Here is a tiny trained network, its code and every weight. The questions are about switching its units off for an input and a target symbol, where a switched-off unit gives its printed mean instead of its output.

import numpy as np


def w(rows, s, z=0):
    codes = np.array(rows[::2]) - 128.0
    scale = np.full(codes.shape[1], s)
    scale[-1] = z or s
    return codes * scale


def f(y):
    return y / 2 * (1 + np.tanh(0.7978845608 * (y + 0.044715 * y**3)))


def softmax(a):
    e = np.exp(a - a.max(-1, keepdims=True))
    return e / e.sum(-1, keepdims=True)


def log_softmax(a):
    a = a - a.max(-1, keepdims=True)
    return a - np.log(np.exp(a).sum(-1, keepdims=True))


def net(x, mask):
    ids = ['αθξστφ'.index(c) for c in x.split()]
    T = len(ids)
    res = E[ids] + P[:T]
    r = res
    for j in range(3):
        rows = slice(4 * j, 4 * j + 4)
        q, k, v = (r @ M[0][rows].T for M in (Q, K, V))
        z = softmax(np.where(np.tri(T) > 0, q @ k.T / 4**0.5, -1e9)) @ v
        o = O[0][rows]
        res = res + np.where(mask[j], z, o[:, -1]) @ o[:, :-1]
    y = f(res @ A[0][:, :-1].T + A[0][:, -1])
    res = res + np.where(mask[3:19], y, B[0][:, -1]) @ B[0][:, :-1]
    return log_softmax(res[-1] @ U[:, :-1].T + U[:, -1])


Q, K, V, O, A, B = {}, {}, {}, {}, {}, {}
E = w([
[191,123,154,212,54,96,150],'α',
[77,186,236,195,166,89,64],'θ',
[144,47,148,107,253,228,210],'ξ',
[83,208,144,41,87,249,155],'σ',
[58,51,201,45,196,94,129],'τ',
[94,45,119,101,126,151,30],'φ',
],0.0071)
P = w([
[208,159,255,205,108,194,168],'0',
[146,96,212,101,147,184,53],'1',
[60,62,140,158,121,97,224],'2',
[128,112,69,123,50,71,65],'3',
[157,83,204,53,185,196,64],'4',
[56,151,120,109,226,85,208],'5',
[94,89,49,99,54,47,32],'6',
[163,88,221,83,178,213,67],'7',
[68,199,132,115,211,109,211],'8',
],0.0067)
Q[0] = w([
[150,114,233,146,115,162,96],'head 0',
[115,114,174,208,71,57,121],'head 0',
[196,103,242,119,156,194,102],'head 0',
[204,98,241,104,165,219,100],'head 0',
[125,173,78,133,83,106,43],'head 1',
[95,112,160,148,85,114,61],'head 1',
[211,93,80,170,84,87,44],'head 1',
[56,197,159,101,150,139,93],'head 1',
[60,144,9,113,59,28,64],'head 2',
[140,110,174,86,202,222,229],'head 2',
[192,109,254,165,168,190,139],'head 2',
[89,122,60,123,185,114,225],'head 2',
],0.0088)
K[0] = w([
[178,179,245,199,135,137,189],'head 0',
[79,121,163,152,107,61,162],'head 0',
[192,149,221,168,161,176,183],'head 0',
[188,145,202,164,164,183,166],'head 0',
[138,61,89,124,163,153,179],'head 1',
[104,56,95,90,182,161,108],'head 1',
[160,33,109,140,143,130,121],'head 1',
[48,169,118,106,162,126,190],'head 1',
[67,89,17,25,168,115,92],'head 2',
[176,143,203,217,64,102,102],'head 2',
[184,177,254,215,118,177,202],'head 2',
[118,47,160,186,111,26,63],'head 2',
],0.0088)
V[0] = w([
[154,19,103,97,109,146,254],'head 0',
[176,198,146,194,52,47,123],'head 0',
[144,47,93,102,78,130,250],'head 0',
[162,166,137,188,51,62,153],'head 0',
[178,199,114,174,58,47,145],'head 1',
[64,127,149,123,212,142,178],'head 1',
[43,155,169,78,152,162,39],'head 1',
[67,66,139,81,185,213,116],'head 1',
[92,228,98,95,51,179,105],'head 2',
[131,206,119,101,50,236,227],'head 2',
[212,148,126,191,93,183,222],'head 2',
[191,52,75,173,64,33,44],'head 2',
],0.0056)
O[0] = w([
[6,122,154,164,1,48,112,119],'head 0',
[111,102,55,120,174,196,148,196],'head 0',
[46,120,113,163,20,69,125,107],'head 0',
[92,93,50,124,156,189,149,187],'head 0',
[151,183,110,164,55,97,195,122],'head 1',
[84,33,93,82,196,127,141,136],'head 1',
[72,79,222,99,186,113,117,136],'head 1',
[105,77,147,106,186,151,66,130],'head 1',
[203,183,66,28,97,46,66,91],'head 2',
[96,124,19,8,109,63,91,187],'head 2',
[77,147,59,110,169,175,127,252],'head 2',
[133,216,126,231,100,184,89,62],'head 2',
],0.0056,0.0034)
A[0] = w([
[183,118,202,85,52,104,21,198],'neuron 0',
[102,146,91,154,133,169,90,180],'neuron 1',
[108,122,103,173,125,168,75,212],'neuron 2',
[194,86,163,192,54,111,107,104],'neuron 3',
[78,144,168,86,166,136,108,102],'neuron 4',
[98,185,68,132,69,59,155,138],'neuron 5',
[125,80,97,105,138,83,141,186],'neuron 6',
[102,132,204,172,127,126,127,253],'neuron 7',
[141,194,106,188,80,93,169,75],'neuron 8',
[45,152,170,110,171,108,108,132],'neuron 9',
[174,91,186,68,149,170,82,132],'neuron 10',
[79,169,140,59,183,107,97,189],'neuron 11',
[45,77,184,138,144,58,139,212],'neuron 12',
[172,191,209,156,149,76,168,225],'neuron 13',
[190,230,149,202,127,109,164,229],'neuron 14',
[254,191,65,134,58,172,86,102],'neuron 15',
],0.0069,0.0025)
B[0] = w([
[145,183,231,110,10,20,48,180],'neuron 0',
[86,84,82,104,146,174,121,163],'neuron 1',
[65,94,88,126,165,192,66,179],'neuron 2',
[205,63,221,231,59,192,129,141],'neuron 3',
[177,113,160,163,72,111,181,197],'neuron 4',
[182,210,156,113,176,52,154,158],'neuron 5',
[108,125,74,74,158,123,108,175],'neuron 6',
[35,122,153,162,67,128,158,213],'neuron 7',
[224,195,195,176,172,95,141,152],'neuron 8',
[176,77,133,153,69,138,186,206],'neuron 9',
[201,226,203,177,180,69,122,228],'neuron 10',
[194,101,119,96,72,93,164,240],'neuron 11',
[142,45,82,128,115,184,192,254],'neuron 12',
[3,193,161,118,108,44,148,169],'neuron 13',
[120,225,164,149,196,70,132,190],'neuron 14',
[212,31,54,89,194,213,64,168],'neuron 15',
],0.005,0.0034)
U = w([
[45,37,32,124,152,200,124,248],'α',
[255,131,129,164,191,157,131,3],'θ',
[99,92,156,155,47,112,193,119],'ξ',
[165,157,84,51,109,62,95,137],'σ',
[126,133,181,163,86,146,67,3],'τ',
[52,241,160,152,170,68,138,205],'φ',
],0.006,0.0018)

Each question gives the input, a string of symbols that net reads in full, and the target symbol t.
The units are the heads (4 rows each of Q, K, V and O) and the neurons (one row each of A and B). Each row of codes is followed by its name. A weight is (code - 128) times the scale printed after its matrix; where a second scale follows, it is the last column's (O, A, B and U).
mask holds one flag per unit, heads first, then neurons. A switched-off unit (its flag False) gives its mean, the last column of its rows in O or B, instead of its output. The means were averaged over made-up inputs and are rounded, as every weight is.
A unit's drop is (log p(t) with every unit on - log p(t) with that unit switched off) / (log p(t) with every unit on - log p(t) with every unit switched off).
The circuit of an input: a set's keep is (log p(t) with only the set's units on - log p(t) with every unit switched off) / (log p(t) with every unit on - log p(t) with every unit switched off). Starting from the 12 units with the biggest drops (on a tie, the unit counted first), units are removed one at a time, each time the one whose removal leaves the highest keep (on an exact tie, the one counted first), for as long as the keep stays at least 0.8.
units of the circuit, in order: the units of the circuit, biggest drop first
k most important neurons: the k neurons with the biggest drops, biggest first
which heads matter: for each layer, one digit per head in row order, 1 if its drop is at least 0.15 and else 0, layers parted by /
drop when u is switched off: that unit's drop, to one decimal
input σ ξ α σ φ, target σ: which heads matter -> 001
input τ ξ φ θ σ, target ξ: which heads matter -> 101
input θ σ θ α ξ, target θ: units of the circuit, in order -> [head 0; neuron 10]
input θ α α α, target θ: units of the circuit, in order -> [head 1; neuron 15; head 2; neuron 8]
input α α α, target φ: which heads matter -> 011
input θ θ θ θ ξ θ α θ, target θ: units of the circuit, in order -> [head 0]
input θ α θ φ, target τ: which heads matter -> 001
input θ τ α σ φ, target θ: units of the circuit, in order -> [head 0; neuron 10]
input φ α ξ σ α α θ ξ, target ξ: which heads matter -> 100
input φ ξ α φ α α α, target τ: units of the circuit, in order -> [head 2; neuron 3; neuron 0]
input σ α α α τ, target σ: which heads matter -> 001
input θ φ θ α θ, target θ: which heads matter -> 100
input σ α θ σ α τ α θ, target σ: 2 most important neurons -> [neuron 11; neuron 0]
input ξ α α α σ, target ξ: which heads matter -> 100
input σ α ξ α σ θ σ ξ, target σ: which heads matter -> 101
input σ ξ φ ξ θ φ, target ξ: which heads matter -> 101
input α α θ σ θ, target α: which heads matter -> 101
input σ α θ α α α α α, target σ: which heads matter -> 001
input α α α α α ξ ξ α α, target φ: most important neuron -> [neuron 14]
input α α α α, target θ: drop when neuron 15 is switched off -> 0.5
input α α α σ α, target α: drop when head 0 is switched off -> 0.6
input θ α θ α α τ τ, target ξ: drop when head 2 is switched off -> 0.8
